(in the rows, 128 means zero)
Each name stands for a flat space through zero: a line, a plane or more. A row that begins with a name and a colon came from that space; any other row is followed by the name of the space it lies nearest, among the names in its block.
bf_dj: [ 84 127 130 139 110 101 134 151 133 125 149 119 114 117 111 153 103 115
 127 123 190 131 113 166 159  95  94 112  99 146 158 127 127 132 114 118
  99 132 147 114  90 137 126 149 114 140  92 143 145 127 105 142 132 117
 121 109 126 110 124 153 108  94 146 122 122 110 130 141  79 122 155 127
 119 155 121 114 160 189  98 134 130]
bf_dj: [178 104 137 130 148 156 110  99 120 128 117 170 100 109 134 147 162 132
 125 119  64 117 135  55 142  93 140 161 115 153 168 133 105 139 127 144
 201 134 169 126 182 111 129 153 118 114 167 127 179 105 127 142 129 141
  92 106  93 167  83  84 146 219 117 146 150 159 135 156 171  84  42 174
 167  96 109 143 151  68 155 118 185]
pj_zq: [142 139  97 120 125 135 153 107 150 136 114 126 133 105 150 160  86 113
 101 128 154 136 103 129 128 129 120 139 104 136 126 127 118 103 137 112
 122 132 114 118 131 164 160 146 156 129 128 117 131 134 112 108 121 140
 113 136 169  99 139  98 132 151 130 143  90 142 110 157 158 114 142 117
 149 130 138 121 135 139  92 135 149]
bz_hs: [127 165 128 123 113 151 102 109 139 111  91 123 114 173 178  96 153 155
 119 119 147 118 137 125  92  81 146 137 126 158 101 137 160 124 155 113
 134 131  92 119 143 138 128  78 143 150 141 147 165  84 148 138 157 159
 135 122 137 165 139 145 128 110 173 113 130 127 147 133  95  68  70 148
 111 113  99 122 149 141 162 145 123]
jp_sb: [118 130  94 112 173 116 122 106 105 147 117 157 116 105 116 129 133 136
 138 137 135 132 131 134  72  76 115 141 123 140 138 177 145  90 150 138
 144 125 125 148  84 124 134 140  67 129 150 123 135 132 100 145 111 164
  84 140 101 132 130 135 104 126 139  85 135 119 115 129 107 161 161 115
 133 136 150 135 140 133 146 146 100]
[185  96 146 136 163 158 111 105 113 156 104 163 116 124 146 132 160 135
 116 129  62 130 128  69 130 134 177 160 121 153 139 146 125 152 132 125
 180 149 121 116 164 104 133 130 137 114 155 122 132  96 130 125 137 133
 113 124 115 167 110 110 150 180 102 105 128 152 115 141 179  94  72 168
 149  86 114 136 124  48 167 129 151]  bf_dj
[136 136 130 147 194 153 131 120 123 147 107 133 141 142 128 174 151 181
 125 108 120 142  67 139 122 144 112  85 127 130 128 122 107 149 122 149
 128 142 139 131 131 113 135 132 137 167 115  69 128 187  97 108 112 110
 118 151 133  95 142 136 158 112  99  68 102  67 137 166 125 134 141 189
  94 102 107 157 141  84 186 145 148]  jp_sb
mp_cn: [171 156 126 135 110 134 146 119 116 122 109 146 121 125 139  98 101 139
 104 155 136 148  86 140 148 146 146 116 117 136 103 113 131 127 133 123
 110  94 107 116 164 134 131 139 120 102 141 172 102 131  92 164  90 125
 113 137 158 119 162 180 127 117 118 120 108 142 122 128 159 130 136 139
 160 125 169  96 122 162 119 157 109]
jp_sb: [124 147 144 158 105 130 133 114 128 134 114 106 153 121 107 109 140 123
 106 111 120 118 139 111 142 133 116 150 123 158 131 114 137 115 110 105
 125 125 113 108 153 123 132 110 136 134 142 129 104 114 136 143 122  88
 135 134 125 151 128 158 145 123 117 162 120 113 115 138 151 122 128 137
 139 115 140  95 126 113 132 128 134]
fh_jm: [179  97 102 165 139 102 111 143  48 178 113 101 177 104  58   4 173  59
 160 124 137  88 203  97 161  97 148 116 147 130 129 186 156 211  85 123
 119 167 136 117  39 142 176 210 187 154 158  83 204 138  28  71 149 128
 141 180 200 154  97 149 199 120 193  88 131 137 159 164  59 116 172  75
 108 131 108  88 101 144 167 117 113]
[138 139 103 114 114 107 124 124 110 128 120 147 126 123 147 138 114 120
 141 143 136 146 119 134 154 120 134 154 144 119 126 128 112 123 136 106
 112 121 138 128 166 160 110 149 134 118 169 124 120 138 121 164 136 162
 137 138 133 141  99 116 111 112 128 106 122 134 109  95 117 146 120 120
 117 117 123 137 136 106 144 102 163]  bf_dj
[130  81 125 175 158  95 131 131 102 131 115 152  91 118 140  78 164 116
  90 186 129 150 116 143 129 146 104 105 158 101 141  98 114 168 114 118
 152  89 109 129 109 135 112 134 142 159 118 137 125 131 128 138 138 126
 134  81 133  73 118 112 137  55 149  82 145 129 152 108 134 171 127  96
 152 135 129  80 141 127 148  96 137]  jp_sb
nz_lm: [122 113 137 136 133 120 135 139  90 118 120 103 115 128 126 123 155 124
 149 116 120 155 108 134 124 117 124 110 141 112 108 131 126 126 133 142
 154 141 163 116 138 141 122 126 129 118 125 119 133 134 165 145  91 119
 128 143 103 121 141 134 136 126 101 124 104 117 105 127 108 120 119 160
 145 150 147 145 123 149 126 126 117]
[ 98 132 148 116  93 102 115 130 158 120 157 141 119 121 119 167 101 122
 119 148 165 138 130 155 154  90  75 103 102 164 142 114 116 155 138 128
 119 135 141 116 143 141 120 123 121 138 119 153 150 148 107 148 127 145
  95 110 113 132  85 110  94 107 165 138 153 111 131 130  88 126 131 108
 127 142 132 154 162 150 123 130 161]  bf_dj
[ 56 142 205 136 121 168 135 152 149 183 103 103  97 112 120 115 108 164
 144  98 134  92 141  99  87  87 102 118  88 152 117 136 102 161 134 133
 193 126 139  81  73  93 182  76 112 174  73 109 143 137 104  84 114 108
  91 129 164  62 164 166 170  92 142 144 158  80 105 192 188 117 119 142
 160 129 152 103 138 136  73 226 116]  bf_dj
